Below is a small trained network, with its code and all its weights. Each question gives an input and a target symbol and asks what happens when units are switched off, that is, made to give their printed mean instead of their output.

import numpy as np


def w(rows, s, z=0):
    codes = np.array(rows[::2]) - 128.0
    scale = np.full(codes.shape[1], s)
    scale[-1] = z or s
    return codes * scale


def f(y):
    return np.maximum(y, 0)


def softmax(a):
    e = np.exp(a - a.max(-1, keepdims=True))
    return e / e.sum(-1, keepdims=True)


def log_softmax(a):
    a = a - a.max(-1, keepdims=True)
    return a - np.log(np.exp(a).sum(-1, keepdims=True))


def net(x, mask):
    ids = ['αγεζηθμπτφψ'.index(c) for c in x.split()]
    T = len(ids)
    res = E[ids] + P[:T]
    u = 0
    for l in range(2):
        r = res
        for j in range(2):
            rows = slice(4 * j, 4 * j + 4)
            q, k, v = (r @ M[l][rows].T for M in (Q, K, V))
            z = softmax(np.where(np.tri(T) > 0, q @ k.T / 4**0.5, -1e9)) @ v
            o = O[l][rows]
            res = res + np.where(mask[u + j], z, o[:, -1]) @ o[:, :-1]
        u += 2
        y = f(res @ A[l][:, :-1].T + A[l][:, -1])
        res = res + np.where(mask[u : u + 4], y, B[l][:, -1]) @ B[l][:, :-1]
        u += 4
    return log_softmax(res[-1] @ U[:, :-1].T + U[:, -1])


Q, K, V, O, A, B = {}, {}, {}, {}, {}, {}
E = w([
[15,90,132,37,90,148,140,179,143,154],'α',
[138,71,187,186,195,137,78,90,183,136],'γ',
[117,57,232,65,134,205,144,102,116,153],'ε',
[112,199,136,32,56,170,98,74,157,136],'ζ',
[95,73,134,166,81,87,84,131,153,172],'η',
[209,87,103,57,179,75,156,185,178,107],'θ',
[185,106,126,60,170,24,191,180,152,107],'μ',
[115,131,163,81,145,147,101,37,124,46],'π',
[223,90,106,70,141,59,176,162,148,130],'τ',
[163,72,163,168,114,167,74,185,107,209],'φ',
[135,178,150,119,82,145,95,140,178,251],'ψ',
],0.019)
P = w([
[62,183,147,224,38,198,213,194,105,1],'0',
[152,77,142,89,57,60,117,118,194,39],'1',
[142,85,126,88,81,67,102,113,177,68],'2',
[136,95,124,88,100,68,100,116,156,97],'3',
[129,106,127,92,119,64,96,121,142,110],'4',
[125,113,125,92,133,61,93,128,128,126],'5',
[122,119,122,96,147,60,89,127,116,140],'6',
[120,127,129,96,154,57,91,136,108,146],'7',
[114,132,131,92,167,56,89,139,102,158],'8',
[111,136,127,97,183,53,84,143,97,162],'9',
[108,142,132,95,190,52,85,149,91,169],'10',
],0.0094)
Q[0] = w([
[6,147,29,158,92,46,142,122,120,137],'0.h0',
[93,4,237,148,139,165,54,110,134,149],'0.h0',
[199,67,92,21,168,2,183,152,122,120],'0.h0',
[234,124,146,109,122,49,138,183,186,200],'0.h0',
[31,171,148,145,53,195,93,108,106,181],'0.h1',
[112,48,67,95,83,21,80,196,101,120],'0.h1',
[142,73,120,91,161,82,222,143,72,86],'0.h1',
[174,42,135,167,204,127,181,158,57,87],'0.h1',
],0.0077)
K[0] = w([
[59,93,79,117,86,88,87,162,152,119],'0.h0',
[129,2,166,161,187,127,141,145,97,125],'0.h0',
[98,138,150,175,102,119,173,135,57,55],'0.h0',
[135,123,119,177,101,125,190,163,182,194],'0.h0',
[157,121,156,58,111,122,87,167,135,171],'0.h1',
[116,124,83,172,53,106,136,200,104,124],'0.h1',
[98,112,127,132,104,170,223,117,89,85],'0.h1',
[143,60,164,194,117,158,165,143,129,123],'0.h1',
],0.0094)
V[0] = w([
[153,221,53,119,28,139,127,50,139,110],'0.h0',
[21,204,127,103,90,51,100,132,147,170],'0.h0',
[162,223,132,76,154,180,34,158,130,163],'0.h0',
[126,131,89,66,166,182,117,184,165,42],'0.h0',
[215,138,128,115,69,134,83,134,25,113],'0.h1',
[123,180,10,191,121,101,109,123,210,110],'0.h1',
[88,97,172,140,254,149,130,37,142,89],'0.h1',
[121,43,176,220,122,160,104,141,116,116],'0.h1',
],0.0074)
O[0] = w([
[118,119,154,187,253,180,118,157,63,144,1],'0.h0',
[159,99,178,171,181,63,65,165,8,41,131],'0.h0',
[116,149,2,152,142,147,98,155,82,141,118],'0.h0',
[117,103,107,220,168,103,149,96,206,161,121],'0.h0',
[116,135,92,119,218,168,192,33,106,168,108],'0.h1',
[82,72,127,8,53,161,195,188,219,133,17],'0.h1',
[86,92,139,149,106,63,141,159,4,143,22],'0.h1',
[89,211,104,108,180,134,78,224,98,86,165],'0.h1',
],0.0079,0.004)
A[0] = w([
[62,71,191,106,95,97,120,134,84,117,3],'0.n0',
[96,52,93,137,130,140,170,249,140,187,77],'0.n1',
[102,99,153,157,155,139,155,58,107,163,7],'0.n2',
[55,119,135,2,121,179,177,95,123,101,151],'0.n3',
],0.0097,0.0022)
B[0] = w([
[163,157,18,170,247,245,67,114,81,155,253],'0.n0',
[212,189,23,166,10,93,153,31,69,160,176],'0.n1',
[115,134,147,192,176,104,40,244,50,140,181],'0.n2',
[86,243,67,3,41,166,145,90,209,62,230],'0.n3',
],0.007,0.0053)
Q[1] = w([
[68,95,190,127,65,144,86,59,91,55],'1.h0',
[160,206,196,143,110,184,141,32,47,147],'1.h0',
[218,138,90,59,174,143,217,198,90,80],'1.h0',
[215,144,136,134,193,75,170,162,107,124],'1.h0',
[51,131,155,105,157,159,100,206,91,178],'1.h1',
[56,101,109,149,160,171,127,161,109,168],'1.h1',
[161,137,126,153,100,83,129,68,136,115],'1.h1',
[254,120,103,127,146,16,137,87,179,73],'1.h1',
],0.0088)
K[1] = w([
[93,115,180,73,137,71,142,71,88,55],'1.h0',
[208,190,160,97,197,182,110,57,120,145],'1.h0',
[202,167,65,141,143,147,254,195,119,106],'1.h0',
[225,128,138,149,185,95,185,196,125,132],'1.h0',
[117,101,112,143,136,109,122,120,125,182],'1.h1',
[123,99,108,96,151,106,140,165,103,150],'1.h1',
[155,144,130,130,75,145,139,124,78,111],'1.h1',
[130,141,166,217,110,184,214,198,157,82],'1.h1',
],0.0095)
V[1] = w([
[138,132,106,89,114,83,183,174,169,90],'1.h0',
[140,151,99,200,121,174,152,166,192,111],'1.h0',
[163,128,138,119,102,91,155,215,135,163],'1.h0',
[29,77,117,103,166,139,137,116,62,142],'1.h0',
[96,145,164,148,128,167,191,140,121,2],'1.h1',
[100,86,125,38,177,75,84,85,109,96],'1.h1',
[164,143,196,59,181,111,133,200,145,180],'1.h1',
[120,98,85,86,166,181,124,116,117,109],'1.h1',
],0.0083)
O[1] = w([
[200,106,194,134,165,151,168,91,69,182,109],'1.h0',
[64,95,142,225,127,102,89,46,104,142,139],'1.h0',
[124,94,194,128,132,158,164,126,41,122,58],'1.h0',
[131,42,146,74,63,210,173,126,129,168,1],'1.h0',
[108,138,164,21,98,136,192,138,190,215,151],'1.h1',
[60,200,150,190,200,12,158,143,132,106,32],'1.h1',
[59,2,180,122,175,156,65,106,67,136,87],'1.h1',
[96,171,64,163,185,165,127,177,209,86,136],'1.h1',
],0.0071,0.007)
A[1] = w([
[147,97,186,216,101,56,128,185,183,181,7],'1.n0',
[100,136,115,210,177,84,70,173,48,107,2],'1.n1',
[164,80,133,81,154,139,140,78,11,104,68],'1.n2',
[147,136,150,244,225,154,138,199,1,76,11],'1.n3',
],0.01,0.0041)
B[1] = w([
[120,123,116,147,29,73,128,199,154,35,181],'1.n0',
[124,175,209,135,175,230,227,65,68,135,253],'1.n1',
[60,63,151,95,154,142,95,50,72,29,179],'1.n2',
[130,16,59,160,51,224,154,123,255,111,181],'1.n3',
],0.011,0.0056)
U = w([
[93,125,118,92,28,161,75,144,188,152,161],'α',
[151,153,158,239,255,50,31,121,69,113,249],'γ',
[143,124,180,135,147,164,181,82,160,187,102],'ε',
[173,84,94,141,167,134,151,153,154,160,85],'ζ',
[160,132,185,89,142,157,138,173,143,131,52],'η',
[94,107,177,142,105,104,153,115,142,121,126],'θ',
[173,129,150,149,123,136,134,175,153,86,32],'μ',
[148,134,121,112,77,138,153,124,86,133,67],'π',
[146,95,129,138,122,140,111,118,139,102,24],'τ',
[127,116,126,117,117,118,201,171,117,182,173],'φ',
[155,124,104,183,100,101,144,72,135,126,53],'ψ',
],0.0096,0.011)

Each question gives the input, a string of symbols that net reads in full, and the target symbol t.
The units are the heads (4 rows each of Q, K, V and O) and the neurons (one row each of A and B). Each row of codes is followed by its name. A weight is (code - 128) times the scale printed after its matrix; where a second scale follows, it is the last column's (O, A, B and U).
mask holds one flag per unit, layer by layer, with each layer's heads first. A switched-off unit (its flag False) gives its mean, the last column of its rows in O or B, instead of its output. The means were averaged over made-up inputs and are rounded, as every weight is.
A unit's drop is (log p(t) with every unit on - log p(t) with that unit switched off) / (log p(t) with every unit on - log p(t) with every unit switched off).
The circuit of an input: a set's keep is (log p(t) with only the set's units on - log p(t) with every unit switched off) / (log p(t) with every unit on - log p(t) with every unit switched off). Starting from all 12 units, units are removed one at a time, each time the one whose removal leaves the highest keep (on an exact tie, the one counted first), for as long as the keep stays at least 0.8.
circuit, biggest first: the units of the circuit, biggest drop first
unit that matters most: the unit with the biggest drop
k most important neurons: the k neurons with the biggest drops, biggest first
k most important neurons of layer l: the k neurons of layer l with the biggest drops, biggest first
which heads matter: for each layer, one digit per head in row order, 1 if its drop is at least 0.15 and else 0, layers parted by /
input π α φ ψ θ, target φ: unit that matters most	1.h1
input γ η θ ψ α π ε μ, target π: which heads matter	01 / 10
input τ π τ φ ψ γ ζ π γ θ ψ, target γ: 2 most important neurons	(0.n0, 0.n2)
input ψ γ φ ε γ τ φ φ, target ε: circuit, biggest first	(1.h1, 1.n1, 1.n3)
input ψ α π θ, target τ: circuit, biggest first	(1.n2, 0.h0, 1.n3, 1.h0)
input θ ψ φ ζ η φ η ε α π, target α: which heads matter	10 / 10
input η η π ψ θ θ, target η: which heads matter	11 / 11
input ψ π ψ φ γ μ, target τ: circuit, biggest first	(1.n2, 0.h0, 1.h0, 1.n3)
input γ ε τ π ψ η ψ η η, target ε: 3 most important neurons	(0.n0, 1.n1, 0.n3)
input α ζ ζ γ φ φ ζ, target ε: circuit, biggest first	(1.n1, 0.h0, 1.n3)
input π ε π, target γ: 4 most important neurons	(0.n2, 0.n0, 1.n3, 0.n1)
input ζ γ θ, target ζ: circuit, biggest first	(0.h0, 1.n3)
input θ ψ φ ψ ψ, target ε: 3 most important neurons	(1.n1, 0.n3, 1.n3)
input η ψ α θ π θ μ ε γ, target α: circuit, biggest first	(0.h0)
input α ζ ψ ζ α θ η π γ α, target ε: circuit, biggest first	(1.h1, 1.n1, 0.h0, 1.n3)
input μ ζ ζ, target γ: which heads matter	10 / 10
input ψ η ε ζ γ φ π ψ τ, target τ: 2 most important neurons of layer 1	(1.n2, 1.n3)
input ψ γ τ γ φ γ ε ζ ε τ μ, target τ: circuit, biggest first	(1.n2, 1.h0, 1.n3, 0.h0)
input η α ψ μ ζ μ, target η: circuit, biggest first	(0.h0, 1.h0, 0.h1)
input ε θ η ψ φ ε γ τ, target γ: which heads matter	11 / 11
input φ φ ε γ ε ψ τ γ μ γ, target ε: which heads matter	01 / 01
input θ π π, target γ: 3 most important neurons	(0.n2, 0.n0, 1.n3)
input γ φ φ ψ η ζ τ γ η ψ τ, target π: 2 most important neurons	(0.n1, 1.n2)
input ψ μ θ, target τ: which heads matter	10 / 10
input ε π ε ε μ, target γ: circuit, biggest first	(0.h1)
input ζ τ μ, target ζ: which heads matter	10 / 01
